Below are the code and all the weights of a small trained network. Each question names an input and a target symbol and asks about switching units off, where a switched-off unit gives its printed mean instead of its output.

import numpy as np


def w(rows, s, z=0):
    codes = np.array(rows[::2]) - 128.0
    scale = np.full(codes.shape[1], s)
    scale[-1] = z or s
    return codes * scale


def norm(h):
    return h / np.sqrt((h * h).mean(-1, keepdims=True) + 1e-5)


def f(y):
    return y / 2 * (1 + np.tanh(0.7978845608 * (y + 0.044715 * y**3)))


def softmax(a):
    e = np.exp(a - a.max(-1, keepdims=True))
    return e / e.sum(-1, keepdims=True)


def log_softmax(a):
    a = a - a.max(-1, keepdims=True)
    return a - np.log(np.exp(a).sum(-1, keepdims=True))


def net(x, mask):
    ids = ['βθπστω'.index(c) for c in x.split()]
    T = len(ids)
    res = E[ids] + P[:T]
    u = 0
    for l in range(2):
        r = norm(res)
        for j in range(2):
            rows = slice(2 * j, 2 * j + 2)
            q, k, v = (r @ M[l][rows].T for M in (Q, K, V))
            z = softmax(np.where(np.tri(T) > 0, q @ k.T / 2**0.5, -1e9)) @ v
            o = O[l][rows]
            res = res + np.where(mask[u + j], z, o[:, -1]) @ o[:, :-1]
        u += 2
        y = f(norm(res) @ A[l][:, :-1].T + A[l][:, -1])
        res = res + np.where(mask[u : u + 8], y, B[l][:, -1]) @ B[l][:, :-1]
        u += 8
    return log_softmax(norm(res)[-1] @ U[:, :-1].T + U[:, -1])


Q, K, V, O, A, B = {}, {}, {}, {}, {}, {}
E = w([
[233,148,114,108,111,97,154,150,185,128],'β',
[111,3,202,98,121,101,106,154,92,142],'θ',
[150,198,95,73,126,106,193,83,71,162],'π',
[120,164,187,183,95,104,114,149,97,25],'σ',
[131,171,89,154,203,120,112,101,170,167],'τ',
[68,149,39,107,158,65,115,158,112,186],'ω',
],0.012)
P = w([
[182,208,128,102,227,246,162,119,170,115],'0',
[156,162,153,158,189,231,117,219,148,176],'1',
[143,159,160,133,184,204,115,177,178,154],'2',
[138,145,153,141,167,136,134,141,171,151],'3',
[130,127,135,107,168,105,138,115,169,125],'4',
[132,113,118,100,153,74,151,105,160,118],'5',
[144,104,104,111,113,42,160,118,132,132],'6',
[161,95,98,115,68,4,168,110,116,134],'7',
],0.0041)
Q[0] = w([
[154,133,132,83,128,58,140,94,158,217],'L0H0',
[111,98,149,190,92,196,73,143,117,62],'L0H0',
[255,97,155,156,109,141,123,117,230,103],'L0H1',
[176,152,174,75,110,147,183,153,108,121],'L0H1',
],0.0072)
K[0] = w([
[100,50,187,146,112,133,111,178,128,114],'L0H0',
[161,236,69,172,125,83,104,170,153,101],'L0H0',
[205,191,135,171,101,116,97,124,233,79],'L0H1',
[167,174,135,108,1,133,215,123,107,93],'L0H1',
],0.0065)
V[0] = w([
[117,250,66,189,48,141,152,144,176,122],'L0H0',
[146,37,184,144,164,124,213,102,145,202],'L0H0',
[107,3,214,128,36,89,98,169,92,49],'L0H1',
[104,255,152,178,188,85,222,194,153,134],'L0H1',
],0.0038)
O[0] = w([
[97,56,132,108,136,163,171,88,91,189,65],'L0H0',
[166,143,82,158,130,131,102,160,83,86,154],'L0H0',
[188,157,39,160,193,156,158,137,94,81,34],'L0H1',
[205,75,132,73,120,135,65,113,116,255,254],'L0H1',
],0.0055,0.0037)
A[0] = w([
[60,75,186,119,124,169,108,121,110,166,152],'L0N0',
[101,36,167,131,85,96,154,51,130,147,101],'L0N1',
[119,78,104,80,103,78,60,211,115,122,112],'L0N2',
[100,180,182,91,126,213,177,2,112,161,30],'L0N3',
[62,183,108,126,101,177,233,10,108,109,56],'L0N4',
[53,67,126,56,78,139,142,147,115,165,5],'L0N5',
[66,86,152,149,49,133,153,146,111,139,76],'L0N6',
[90,214,120,175,82,122,97,180,188,102,164],'L0N7',
],0.0073,0.0032)
B[0] = w([
[141,151,105,238,120,157,151,67,75,111,229],'L0N0',
[140,122,76,198,171,241,92,125,103,95,214],'L0N1',
[121,140,190,62,141,52,91,103,177,200,253],'L0N2',
[175,174,119,113,150,91,169,49,151,212,169],'L0N3',
[145,138,207,112,170,108,171,43,46,142,123],'L0N4',
[133,158,75,157,158,125,253,176,62,117,190],'L0N5',
[98,164,129,112,174,188,157,171,109,70,147],'L0N6',
[115,96,139,165,82,189,150,40,111,95,232],'L0N7',
],0.0075,0.0038)
Q[1] = w([
[189,122,36,107,196,209,166,122,142,235],'L1H0',
[9,90,166,38,82,177,121,170,138,207],'L1H0',
[238,115,179,65,107,142,192,137,81,112],'L1H1',
[253,182,38,193,215,71,130,148,183,62],'L1H1',
],0.007)
K[1] = w([
[98,252,59,115,50,88,86,123,206,112],'L1H0',
[147,144,59,188,67,241,224,141,112,55],'L1H0',
[145,185,146,73,66,47,92,121,184,183],'L1H1',
[169,140,2,193,104,158,101,96,151,101],'L1H1',
],0.0075)
V[1] = w([
[134,253,131,106,172,78,110,110,180,211],'L1H0',
[120,39,172,172,127,159,49,192,67,111],'L1H0',
[93,69,160,138,165,143,64,205,67,144],'L1H1',
[110,148,141,123,210,141,188,156,154,93],'L1H1',
],0.0042)
O[1] = w([
[22,138,79,169,70,186,86,182,60,22,253],'L1H0',
[129,118,53,78,129,115,193,183,180,253,118],'L1H0',
[234,171,190,131,131,183,162,142,112,126,73],'L1H1',
[112,118,186,118,43,61,217,188,74,103,100],'L1H1',
],0.004,0.0029)
A[1] = w([
[80,61,122,131,49,162,185,127,8,29,136],'L1N0',
[116,227,122,209,109,231,91,182,100,20,52],'L1N1',
[80,132,96,167,152,173,122,112,185,210,3],'L1N2',
[158,198,44,155,130,105,143,141,159,109,167],'L1N3',
[119,99,151,129,44,231,130,83,140,68,32],'L1N4',
[123,98,149,148,177,164,149,188,143,133,24],'L1N5',
[133,116,159,210,99,170,148,105,162,107,84],'L1N6',
[1,105,46,113,198,127,209,195,138,179,39],'L1N7',
],0.0084,0.0033)
B[1] = w([
[254,220,125,99,162,151,80,203,101,55,234],'L1N0',
[214,223,157,165,222,142,164,230,66,4,254],'L1N1',
[136,81,111,148,106,106,65,87,163,99,157],'L1N2',
[109,93,154,154,136,200,128,120,106,101,189],'L1N3',
[153,113,172,171,143,70,172,120,35,116,181],'L1N4',
[108,80,95,153,56,82,70,68,121,132,126],'L1N5',
[106,177,53,127,138,140,64,104,151,115,188],'L1N6',
[35,186,76,145,162,149,145,214,114,144,173],'L1N7',
],0.0096,0.0068)
U = w([
[170,133,130,23,96,101,126,180,238,152,252],'β',
[165,152,103,83,149,213,208,59,90,181,44],'θ',
[207,170,162,161,212,184,123,171,119,47,96],'π',
[43,154,65,109,139,167,153,218,173,149,182],'σ',
[132,28,198,192,110,28,145,164,82,140,117],'τ',
[112,148,70,159,92,153,2,48,167,75,43],'ω',
],0.0055,0.0018)

Each question gives the input, a string of symbols that net reads in full, and the target symbol t.
The units are the heads (2 rows each of Q, K, V and O) and the neurons (one row each of A and B). Each row of codes is followed by its name. A weight is (code - 128) times the scale printed after its matrix; where a second scale follows, it is the last column's (O, A, B and U).
mask holds one flag per unit, layer by layer, with each layer's heads first. A switched-off unit (its flag False) gives its mean, the last column of its rows in O or B, instead of its output. The means were averaged over made-up inputs and are rounded, as every weight is.
A unit's drop is (log p(t) with every unit on - log p(t) with that unit switched off) / (log p(t) with every unit on - log p(t) with every unit switched off).
k most important neurons: the k neurons with the biggest drops, biggest first
k most important neurons of layer l: the k neurons of layer l with the biggest drops, biggest first
which heads matter: for each layer, one digit per head in row order, 1 if its drop is at least 0.15 and else 0, layers parted by /
drop when u is switched off: that unit's drop, to one decimal
input σ σ β ω, target σ: 2 most important neurons => L1N7, L0N5
input σ ω ω σ σ θ σ, target τ: which heads matter => 11 / 10
input β π θ τ τ ω θ ω, target σ: 2 most important neurons of layer 0 => L0N2, L0N1
input ω σ σ ω θ π θ, target τ: 4 most important neurons of layer 0 => L0N2, L0N3, L0N7, L0N1
input β σ π π, target θ: which heads matter => 00 / 00
input θ ω β σ β, target ω: most important neuron => L1N1
input σ ω θ ω, target ω: 4 most important neurons of layer 1 => L1N1, L1N0, L1N3, L1N4
input σ θ π σ, target ω: 3 most important neurons of layer 1 => L1N6, L1N1, L1N0
input θ ω σ τ τ β σ, target ω: 3 most important neurons => L1N1, L1N6, L0N0
input σ ω σ π θ σ, target β: which heads matter => 11 / 10
input σ σ τ θ ω π π, target ω: which heads matter => 11 / 01
input ω π θ σ σ β σ ω, target ω: 4 most important neurons of layer 0 => L0N7, L0N5, L0N2, L0N4
input β σ ω θ ω θ β β, target β: 2 most important neurons of layer 0 => L0N2, L0N1
input β ω σ θ σ π π σ, target β: which heads matter => 01 / 10
input β σ ω τ θ ω β ω, target β: 2 most important neurons of layer 1 => L1N1, L1N4
input β θ θ θ, target β: most important neuron => L1N1
input σ β σ β σ θ σ, target τ: 3 most important neurons of layer 0 => L0N0, L0N1, L0N2
input σ θ ω β β, target ω: 2 most important neurons => L0N2, L1N1
input ω θ θ, target τ: 2 most important neurons of layer 0 => L0N2, L0N0
input θ β π ω σ τ σ π, target ω: most important neuron => L1N1
input β ω ω σ θ ω, target β: 2 most important neurons => L0N2, L0N1
input ω β τ τ, target ω: drop when L0H1 is switched off => 0.1
